Below are the code and all the weights of a small trained network. Each question names an input and a class and asks about switching units off, where a switched-off unit gives its printed mean instead of its output.

import numpy as np


def w(rows, s, z=0):
    codes = np.array(rows[::2]) - 128.0
    scale = np.full(codes.shape[1], s)
    scale[-1] = z or s
    return codes * scale


def f(y):
    return y / 2 * (1 + np.tanh(0.7978845608 * (y + 0.044715 * y**3)))


def log_softmax(a):
    a = a - a.max(-1, keepdims=True)
    return a - np.log(np.exp(a).sum(-1, keepdims=True))


def net(x, mask):
    res = np.array(x, float).reshape(1, 6) / 4 @ E
    y = f(res @ A[0][:, :-1].T + A[0][:, -1])
    res = res + np.where(mask, y, B[0][:, -1]) @ B[0][:, :-1]
    return log_softmax(res[-1] @ U[:, :-1].T + U[:, -1])


A, B = {}, {}
E = w([
[15,249,245,241,21,218,25,231,21],'x0',
[109,221,244,23,40,9,242,13,15],'x1',
[122,135,130,130,132,128,133,128,138],'x2',
[128,125,132,128,134,133,132,129,122],'x3',
[133,127,129,134,130,131,131,128,118],'x4',
[12,201,28,190,253,5,240,246,33],'x5',
],0.0044)
A[0] = w([
[223,118,235,32,16,184,108,9,84,252],'n0',
[129,41,19,222,226,229,45,241,235,252],'n1',
[107,178,176,226,37,249,22,231,178,240],'n2',
[58,143,50,239,212,224,27,244,185,219],'n3',
[190,185,238,132,14,240,20,43,114,217],'n4',
[193,17,11,178,236,184,116,203,249,246],'n5',
[240,22,72,137,89,246,12,91,243,249],'n6',
[245,3,43,25,150,208,122,20,244,230],'n7',
[239,16,30,85,165,237,37,55,245,245],'n8',
[198,51,44,16,226,11,237,20,116,241],'n9',
[92,79,11,155,249,33,230,226,163,230],'n10',
[15,237,230,216,124,12,237,237,19,224],'n11',
],0.0043,0.0039)
B[0] = w([
[233,66,246,68,7,221,215,5,167,238],'n0',
[11,61,48,236,141,91,19,253,179,253],'n1',
[61,231,144,238,27,243,11,225,206,255],'n2',
[27,193,22,240,220,239,18,246,178,239],'n3',
[241,208,240,231,6,248,106,18,181,238],'n4',
[15,49,64,180,185,9,37,252,100,226],'n5',
[15,58,248,52,8,102,19,247,120,248],'n6',
[29,29,242,8,36,10,64,113,30,235],'n7',
[11,21,245,24,18,20,24,230,46,240],'n8',
[236,28,34,19,238,21,245,21,206,228],'n9',
[170,78,11,219,226,3,229,200,138,205],'n10',
[19,248,162,12,210,35,35,121,3,250],'n11',
],0.0041,0.0085)
U = w([
[9,145,230,21,89,14,38,203,13,253],'0',
[119,125,189,244,19,241,46,209,245,30],'1',
[141,21,17,240,229,22,168,220,239,71],'2',
[71,236,19,242,245,222,88,211,128,18],'3',
[242,15,212,26,59,98,233,3,234,126],'4',
[242,239,230,208,23,233,163,11,108,174],'5',
[237,177,24,59,245,24,247,23,133,125],'6',
],0.0043,0.0036)

Each question gives the input, the list of numbers given to net, and the class t.
The units are the neurons (one row each of A and B). Each row of codes is followed by its name. A weight is (code - 128) times the scale printed after its matrix; where a second scale follows, it is the last column's (A, B and U).
mask holds one flag per neuron, in row order. A switched-off neuron (its flag False) gives its mean, the last column of its row in B, instead of its output. The means were averaged over made-up inputs and are rounded, as every weight is.
A unit's drop is (log p(t) with every unit on - log p(t) with that unit switched off) / (log p(t) with every unit on - log p(t) with every unit switched off).
The circuit of an input: a set's keep is (log p(t) with only the set's units on - log p(t) with every unit switched off) / (log p(t) with every unit on - log p(t) with every unit switched off). Starting from all 12 units, units are removed one at a time, each time the one whose removal leaves the highest keep (on an exact tie, the one counted first), for as long as the keep stays at least 0.8.
circuit, biggest first: the units of the circuit, biggest drop first
top k neurons: the k neurons with the biggest drops, biggest first
drop when u is switched off: that unit's drop, to one decimal
input [0,-2,-8,-1,-3,8], class 2: circuit, biggest first -> [n10]
input [5,0,-3,8,3,5], class 3: circuit, biggest first -> [n8, n7]
input [8,-3,-1,-5,7,1], class 3: circuit, biggest first -> [n3, n8]
input [-7,-4,-1,4,4,-1], class 0: top 3 neurons -> [n7, n8, n6]
input [1,-7,-8,1,-3,3], class 3: top 2 neurons -> [n3, n9]
input [-6,2,2,0,-7,-2], class 4: top 2 neurons -> [n9, n11]
input [0,-5,-4,-5,5,-6], class 0: top 3 neurons -> [n8, n7, n6]
input [0,6,3,7,-4,4], class 6: drop when n6 is switched off -> 0.2
input [-8,-3,0,3,-4,-3], class 0: drop when n7 is switched off -> 0.2
input [-3,7,0,-3,4,0], class 4: drop when n3 is switched off -> 0.1
